Below are the code and all the weights of a small trained network. Each question names an input and a target symbol and asks about switching units off, where a switched-off unit gives its printed mean instead of its output.

import numpy as np


def w(rows, s, z=0):
    codes = np.array(rows[::2]) - 128.0
    scale = np.full(codes.shape[1], s)
    scale[-1] = z or s
    return codes * scale


def norm(h):
    return h / np.sqrt((h * h).mean(-1, keepdims=True) + 1e-5)


def f(y):
    return np.maximum(y, 0)


def softmax(a):
    e = np.exp(a - a.max(-1, keepdims=True))
    return e / e.sum(-1, keepdims=True)


def log_softmax(a):
    a = a - a.max(-1, keepdims=True)
    return a - np.log(np.exp(a).sum(-1, keepdims=True))


def net(x, mask):
    ids = ['βγδεζημξπσψ'.index(c) for c in x.split()]
    T = len(ids)
    res = E[ids] + P[:T]
    u = 0
    for l in range(2):
        r = norm(res)
        for j in range(2):
            rows = slice(4 * j, 4 * j + 4)
            q, k, v = (r @ M[l][rows].T for M in (Q, K, V))
            z = softmax(np.where(np.tri(T) > 0, q @ k.T / 4**0.5, -1e9)) @ v
            o = O[l][rows]
            res = res + np.where(mask[u + j], z, o[:, -1]) @ o[:, :-1]
        u += 2
        y = f(norm(res) @ A[l][:, :-1].T + A[l][:, -1])
        res = res + np.where(mask[u : u + 4], y, B[l][:, -1]) @ B[l][:, :-1]
        u += 4
    return log_softmax(norm(res)[-1] @ U[:, :-1].T + U[:, -1])


Q, K, V, O, A, B = {}, {}, {}, {}, {}, {}
E = w([
[121,160,186,160,174,130,117,157,125,82],'β',
[136,160,105,46,132,160,115,137,99,128],'γ',
[100,153,95,171,128,146,108,251,149,137],'δ',
[115,109,151,116,186,79,134,114,196,158],'ε',
[137,86,121,177,203,155,54,113,151,195],'ζ',
[115,124,140,127,58,76,91,134,168,66],'η',
[142,152,143,143,114,128,67,78,112,46],'μ',
[145,153,143,103,135,89,53,86,211,134],'ξ',
[212,86,176,124,146,90,145,165,145,130],'π',
[196,179,92,57,137,77,159,112,82,98],'σ',
[114,169,152,145,73,102,145,99,129,188],'ψ',
],0.023)
P = w([
[141,119,116,61,75,208,150,83,129,115],'0',
[143,168,45,141,170,118,149,119,190,101],'1',
[145,181,78,147,162,101,128,98,181,123],'2',
[137,155,103,156,158,90,96,116,161,113],'3',
[140,130,134,146,137,81,57,128,134,134],'4',
[141,134,145,137,127,67,50,143,118,147],'5',
[139,121,172,145,125,50,10,147,94,162],'6',
],0.011)
Q[0] = w([
[154,156,118,150,59,139,215,73,133,194],'0.h1',
[2,117,134,66,103,201,204,162,135,92],'0.h1',
[189,153,109,83,132,74,62,152,186,111],'0.h1',
[200,98,83,142,140,152,180,106,154,103],'0.h1',
[184,191,119,124,164,100,55,142,221,104],'0.h2',
[83,112,133,92,154,116,116,165,163,103],'0.h2',
[188,140,136,133,109,121,170,153,129,122],'0.h2',
[116,133,148,119,150,52,78,150,113,139],'0.h2',
],0.0091)
K[0] = w([
[93,153,128,131,96,247,153,137,151,164],'0.h1',
[118,96,90,101,166,201,157,99,186,89],'0.h1',
[171,196,162,117,111,46,118,130,65,169],'0.h1',
[116,124,58,149,117,108,160,152,151,130],'0.h1',
[163,166,147,160,78,65,113,85,120,159],'0.h2',
[166,137,80,165,181,116,16,132,162,125],'0.h2',
[67,158,91,80,150,130,111,163,143,137],'0.h2',
[104,79,174,102,65,140,54,141,122,156],'0.h2',
],0.011)
V[0] = w([
[187,151,96,182,151,98,80,210,16,76],'0.h1',
[39,168,63,123,102,133,3,122,115,39],'0.h1',
[146,236,160,10,199,85,84,149,135,43],'0.h1',
[202,100,163,141,203,165,59,92,126,158],'0.h1',
[116,69,166,94,175,204,200,60,171,105],'0.h2',
[86,173,110,127,206,183,73,88,148,184],'0.h2',
[185,21,81,129,102,135,121,125,138,72],'0.h2',
[154,67,109,84,133,55,121,132,223,109],'0.h2',
],0.0076)
O[0] = w([
[216,179,83,137,142,172,177,89,181,141,138],'0.h1',
[53,80,155,107,115,135,130,85,206,223,140],'0.h1',
[185,157,196,150,146,129,142,115,145,219,254],'0.h1',
[110,81,94,85,238,127,120,154,128,86,138],'0.h1',
[128,142,194,86,186,79,162,156,130,71,75],'0.h2',
[108,223,32,2,132,93,83,135,164,127,165],'0.h2',
[118,115,218,107,170,187,49,28,93,131,81],'0.h2',
[212,53,152,128,100,46,85,144,50,177,156],'0.h2',
],0.0081,0.0086)
A[0] = w([
[32,127,190,139,155,106,131,40,155,192,83],'0.n1',
[37,187,88,136,87,145,154,86,94,236,253],'0.n2',
[91,125,125,151,177,123,37,3,191,77,240],'0.n3',
[234,129,20,123,227,39,149,169,179,242,195],'0.n4',
],0.0062,0.0022)
B[0] = w([
[73,68,95,147,190,94,236,168,153,125,150],'0.n1',
[76,13,141,199,124,177,92,138,78,123,175],'0.n2',
[124,130,2,227,138,127,82,111,178,188,168],'0.n3',
[78,170,134,151,120,97,98,198,61,147,250],'0.n4',
],0.0094,0.014)
Q[1] = w([
[172,152,111,130,192,14,185,132,159,164],'1.h1',
[165,108,107,54,72,187,218,20,171,19],'1.h1',
[75,106,195,191,88,91,21,135,90,144],'1.h1',
[141,110,167,151,114,50,142,90,2,87],'1.h1',
[40,73,102,96,148,104,43,97,134,131],'1.h2',
[69,123,205,141,159,162,115,153,211,96],'1.h2',
[170,146,69,192,222,84,74,149,160,210],'1.h2',
[145,88,91,172,82,140,48,127,52,128],'1.h2',
],0.0087)
K[1] = w([
[60,133,169,164,152,184,87,167,117,89],'1.h1',
[145,195,82,238,151,75,111,170,90,210],'1.h1',
[175,159,118,1,145,171,68,84,141,60],'1.h1',
[108,44,140,165,210,108,53,111,215,124],'1.h1',
[188,164,120,119,72,143,211,146,175,107],'1.h2',
[205,133,73,113,119,70,201,111,137,207],'1.h2',
[145,124,177,102,30,196,133,103,65,91],'1.h2',
[107,106,165,13,161,150,177,128,137,102],'1.h2',
],0.0086)
V[1] = w([
[147,173,81,91,51,107,184,133,104,199],'1.h1',
[93,136,184,89,67,55,106,213,202,189],'1.h1',
[69,219,78,187,89,111,93,46,145,141],'1.h1',
[95,133,95,143,158,152,87,228,79,84],'1.h1',
[155,236,70,125,148,132,170,145,196,110],'1.h2',
[47,202,219,124,84,59,185,79,145,82],'1.h2',
[2,161,138,80,159,157,126,73,55,163],'1.h2',
[95,138,192,153,97,207,162,219,145,156],'1.h2',
],0.0082)
O[1] = w([
[103,149,118,151,125,76,85,54,2,54,92],'1.h1',
[83,199,118,119,96,73,76,93,170,162,150],'1.h1',
[182,56,41,176,57,153,101,109,180,212,179],'1.h1',
[41,85,136,187,183,95,163,162,98,152,154],'1.h1',
[140,240,139,166,208,124,115,125,121,172,97],'1.h2',
[149,89,194,166,97,83,194,35,136,203,81],'1.h2',
[46,150,145,58,159,203,193,68,101,130,253],'1.h2',
[119,188,195,90,50,187,171,237,99,109,210],'1.h2',
],0.0084,0.004)
A[1] = w([
[153,163,71,197,116,254,173,107,64,147,177],'1.n1',
[111,115,57,112,169,117,114,152,16,157,52],'1.n2',
[188,177,13,51,112,102,234,108,132,139,55],'1.n3',
[78,176,138,39,158,209,121,130,125,123,250],'1.n4',
],0.0081,0.0023)
B[1] = w([
[169,194,107,217,125,137,235,174,88,122,236],'1.n1',
[30,84,227,138,182,223,128,67,48,163,254],'1.n2',
[164,87,92,227,140,116,82,132,84,153,177],'1.n3',
[255,94,157,45,105,209,79,79,155,64,204],'1.n4',
],0.0099,0.0053)
U = w([
[187,198,191,181,151,139,165,123,137,174,119],'β',
[101,144,172,70,109,241,139,86,112,150,63],'γ',
[39,148,70,174,43,169,115,200,92,72,181],'δ',
[50,84,129,67,172,32,119,102,120,164,69],'ε',
[81,58,62,163,227,213,135,106,135,169,155],'ζ',
[162,67,179,102,35,153,103,102,181,105,188],'η',
[171,119,2,167,109,218,159,111,188,122,254],'μ',
[82,153,2,34,129,114,34,110,139,148,71],'ξ',
[151,54,148,108,163,91,132,214,112,54,55],'π',
[187,109,86,173,157,104,124,105,14,82,202],'σ',
[54,53,129,180,55,134,225,117,99,137,87],'ψ',
],0.0082,0.0023)

Each question gives the input, a string of symbols that net reads in full, and the target symbol t.
The units are the heads (4 rows each of Q, K, V and O) and the neurons (one row each of A and B). Each row of codes is followed by its name. A weight is (code - 128) times the scale printed after its matrix; where a second scale follows, it is the last column's (O, A, B and U).
mask holds one flag per unit, layer by layer, with each layer's heads first. A switched-off unit (its flag False) gives its mean, the last column of its rows in O or B, instead of its output. The means were averaged over made-up inputs and are rounded, as every weight is.
A unit's drop is (log p(t) with every unit on - log p(t) with that unit switched off) / (log p(t) with every unit on - log p(t) with every unit switched off).
The circuit of an input: a set's keep is (log p(t) with only the set's units on - log p(t) with every unit switched off) / (log p(t) with every unit on - log p(t) with every unit switched off). Starting from all 12 units, units are removed one at a time, each time the one whose removal leaves the highest keep (on an exact tie, the one counted first), for as long as the keep stays at least 0.8.
circuit, biggest first: the units of the circuit, biggest drop first
k most important neurons: the k neurons with the biggest drops, biggest first
top k neurons in layer l: the k neurons of layer l with the biggest drops, biggest first
heads that matter: for each layer, one digit per head in row order, 1 if its drop is at least 0.15 and else 0, layers parted by /
input η ξ ε, target ε: circuit, biggest first : [0.h1, 0.h2]
input μ γ ε μ, target ζ: top neuron in layer 0 : [0.n1]
input β π γ, target β: circuit, biggest first : [1.h2, 0.h2]
input δ μ ζ ζ μ ψ, target δ: heads that matter : 10 / 01
input σ β ψ ζ ζ η, target η: top 2 neurons in layer 0 : [0.n4, 0.n3]
input ζ β β σ, target ζ: heads that matter : 10 / 11
input γ δ η ζ δ, target γ: circuit, biggest first : [1.h2, 0.h2, 1.n4, 0.n3]
input σ σ π ε β μ π, target σ: circuit, biggest first : [0.n3, 1.h1]
input ψ η ζ ζ, target ψ: circuit, biggest first : [1.h2, 0.h1]
input ζ ζ σ ψ, target ζ: 3 most important neurons : [1.n2, 0.n4, 0.n2]
input δ ζ σ σ, target β: heads that matter : 11 / 00
input ξ ξ μ ζ ζ, target ξ: heads that matter : 01 / 10
input μ δ ε σ π ψ, target μ: heads that matter : 01 / 10
input δ γ π ε ψ σ ε, target δ: heads that matter : 01 / 01
input σ η ε, target σ: circuit, biggest first : [1.h1]
input ψ ζ ε ε γ μ, target ψ: circuit, biggest first : [0.h1, 1.h2, 0.n1]
input ε σ ψ ε σ, target ε: 2 most important neurons : [1.n1, 0.n4]
input ξ η β, target ε: heads that matter : 11 / 00
input σ ξ σ ψ, target σ: top 2 neurons in layer 0 : [0.n4, 0.n2]
input ζ δ σ η μ, target ζ: heads that matter : 10 / 10
input ψ η ζ ε, target ψ: circuit, biggest first : [1.h2, 0.h1]
input σ μ δ σ δ, target β: heads that matter : 11 / 00
input ζ μ δ, target ζ: top neuron in layer 0 : [0.n2]
input β γ σ μ δ η, target β: heads that matter : 01 / 01
input π η δ, target π: heads that matter : 01 / 11
input ε β ζ ψ σ ψ σ, target ε: heads that matter : 10 / 11
input ψ η ζ σ ψ ε π, target ψ: circuit, biggest first : [1.h2, 0.h1, 0.h2]
input δ ζ η, target ψ: circuit, biggest first : [0.h1]
